Below are the code and all the weights of a small trained network. Each question names an input and a target symbol and asks about switching units off, where a switched-off unit gives its printed mean instead of its output.

import numpy as np


def w(rows, s, z=0):
    codes = np.array(rows[::2]) - 128.0
    scale = np.full(codes.shape[1], s)
    scale[-1] = z or s
    return codes * scale


def norm(h):
    return h / np.sqrt((h * h).mean(-1, keepdims=True) + 1e-5)


def f(y):
    return y / 2 * (1 + np.tanh(0.7978845608 * (y + 0.044715 * y**3)))


def softmax(a):
    e = np.exp(a - a.max(-1, keepdims=True))
    return e / e.sum(-1, keepdims=True)


def log_softmax(a):
    a = a - a.max(-1, keepdims=True)
    return a - np.log(np.exp(a).sum(-1, keepdims=True))


def net(x, mask):
    ids = ['αγδεζθξπστφψω'.index(c) for c in x.split()]
    T = len(ids)
    res = E[ids] + P[:T]
    q, k, v = (norm(res) @ M[0].T for M in (Q, K, V))
    z = softmax(np.where(np.tri(T) > 0, q @ k.T / 3**0.5, -1e9)) @ v
    res = res + np.where(mask[0], z, O[0][:, -1]) @ O[0][:, :-1]
    y = f(norm(res) @ A[0][:, :-1].T + A[0][:, -1])
    res = res + np.where(mask[1:25], y, B[0][:, -1]) @ B[0][:, :-1]
    return log_softmax(norm(res)[-1] @ U[:, :-1].T + U[:, -1])


Q, K, V, O, A, B = {}, {}, {}, {}, {}, {}
E = w([
[126,133,139,136],'α',
[67,108,155,166],'γ',
[102,96,170,118],'δ',
[107,142,139,118],'ε',
[89,89,144,136],'ζ',
[112,122,160,112],'θ',
[84,151,124,150],'ξ',
[103,134,140,128],'π',
[67,145,148,162],'σ',
[120,130,147,120],'τ',
[123,139,147,118],'φ',
[79,3,232,67],'ψ',
[141,110,168,96],'ω',
],0.012)
P = w([
[140,111,80,119],'0',
[39,132,188,116],'1',
[169,132,110,133],'2',
[93,164,250,204],'3',
[46,133,157,97],'4',
[163,131,117,131],'5',
[95,118,194,205],'6',
[39,126,150,88],'7',
[159,131,120,131],'8',
],0.018)
Q[0] = w([
[22,156,253,206],'H0',
[175,228,130,159],'H0',
[220,129,192,155],'H0',
],0.016)
K[0] = w([
[18,128,101,41],'H0',
[146,253,152,143],'H0',
[172,173,243,100],'H0',
],0.014)
V[0] = w([
[153,51,183,2],'H0',
[39,192,151,135],'H0',
[130,237,99,2],'H0',
],0.012)
O[0] = w([
[82,214,134,225,159],'H0',
[207,88,192,148,254],'H0',
[143,192,254,69,41],'H0',
],0.013,0.003)
A[0] = w([
[26,103,112,98,54],'N0',
[101,59,52,121,75],'N1',
[111,50,128,84,93],'N2',
[160,115,112,139,111],'N3',
[250,170,58,228,33],'N4',
[101,87,135,156,84],'N5',
[104,182,77,221,34],'N6',
[104,116,206,132,167],'N7',
[175,214,20,157,2],'N8',
[80,152,121,54,195],'N9',
[155,250,165,103,75],'N10',
[173,51,104,141,106],'N11',
[48,131,144,157,41],'N12',
[141,108,119,148,102],'N13',
[175,208,107,184,161],'N14',
[195,185,36,141,126],'N15',
[42,98,104,109,81],'N16',
[48,174,152,160,72],'N17',
[251,246,42,149,145],'N18',
[105,127,209,134,145],'N19',
[177,86,143,158,172],'N20',
[231,48,47,221,49],'N21',
[132,125,32,75,165],'N22',
[41,157,149,164,135],'N23',
],0.015,0.008)
B[0] = w([
[132,132,150,160,185],'N0',
[160,131,161,152,193],'N1',
[95,136,124,110,179],'N2',
[124,127,134,96,124],'N3',
[201,102,93,138,145],'N4',
[144,133,140,124,141],'N5',
[90,129,70,149,173],'N6',
[121,132,78,102,254],'N7',
[192,95,174,94,145],'N8',
[126,125,138,167,224],'N9',
[123,82,159,155,161],'N10',
[131,153,177,51,173],'N11',
[144,109,135,115,158],'N12',
[131,141,140,112,126],'N13',
[79,127,150,45,184],'N14',
[147,160,152,68,147],'N15',
[131,138,179,163,187],'N16',
[149,125,140,95,197],'N17',
[142,148,164,8,147],'N18',
[134,121,92,120,242],'N19',
[106,142,107,105,211],'N20',
[16,110,123,93,179],'N21',
[185,122,114,134,212],'N22',
[179,143,120,102,237],'N23',
],0.019,0.0075)
U = w([
[243,126,121,151,164],'α',
[32,56,95,93,159],'γ',
[173,210,39,116,116],'δ',
[102,58,212,188,186],'ε',
[186,57,6,158,193],'ζ',
[110,174,161,90,68],'θ',
[225,9,100,88,41],'ξ',
[172,122,111,213,254],'π',
[154,89,96,113,83],'σ',
[151,166,178,97,59],'τ',
[133,156,185,121,68],'φ',
[71,196,81,189,196],'ψ',
[78,234,167,114,48],'ω',
],0.011,0.0042)

Each question gives the input, a string of symbols that net reads in full, and the target symbol t.
The units are the heads (3 rows each of Q, K, V and O) and the neurons (one row each of A and B). Each row of codes is followed by its name. A weight is (code - 128) times the scale printed after its matrix; where a second scale follows, it is the last column's (O, A, B and U).
mask holds one flag per unit, heads first, then neurons. A switched-off unit (its flag False) gives its mean, the last column of its rows in O or B, instead of its output. The means were averaged over made-up inputs and are rounded, as every weight is.
A unit's drop is (log p(t) with every unit on - log p(t) with that unit switched off) / (log p(t) with every unit on - log p(t) with every unit switched off).
The circuit of an input: a set's keep is (log p(t) with only the set's units on - log p(t) with every unit switched off) / (log p(t) with every unit on - log p(t) with every unit switched off). Starting from the 12 units with the biggest drops (on a tie, the unit counted first), units are removed one at a time, each time the one whose removal leaves the highest keep (on an exact tie, the one counted first), for as long as the keep stays at least 0.8.
units of the circuit, in order: the units of the circuit, biggest drop first
most important unit: the unit with the biggest drop
k most important neurons: the k neurons with the biggest drops, biggest first
drop when u is switched off: that unit's drop, to one decimal
input π δ τ ξ, target δ: most important neuron	[N21]
input γ α σ φ ω γ ξ, target ω: units of the circuit, in order	[H0, N14, N7]
input γ ξ δ ψ, target ξ: units of the circuit, in order	[H0, N7, N19]
input ξ γ ξ ζ γ γ ψ, target γ: units of the circuit, in order	[N22, N7]
input σ α γ τ, target α: 4 most important neurons	[N21, N6, N2, N19]
input α ω δ ζ γ φ δ, target γ: 4 most important neurons	[N22, N23, N20, N7]
input θ δ δ θ ξ τ γ τ, target ω: 2 most important neurons	[N23, N17]
input θ θ γ, target γ: 2 most important neurons	[N21, N14]
input σ δ γ α γ ε, target ε: 2 most important neurons	[N10, N9]
input ζ δ α τ, target δ: 3 most important neurons	[N7, N21, N19]
input θ τ ψ ξ τ θ δ ξ, target ω: 2 most important neurons	[N23, N17]
input ζ σ ζ ξ δ δ γ, target δ: 3 most important neurons	[N7, N21, N19]
input τ ξ γ, target γ: 2 most important neurons	[N21, N23]
input α ζ δ δ, target ζ: most important unit	N19
input δ δ γ τ ξ γ γ δ, target ψ: drop when N22 is switched off	0.0
input γ δ ψ δ σ δ γ γ, target ε: drop when H0 is switched off	0.5
input γ γ δ δ, target γ: drop when H0 is switched off	0.9
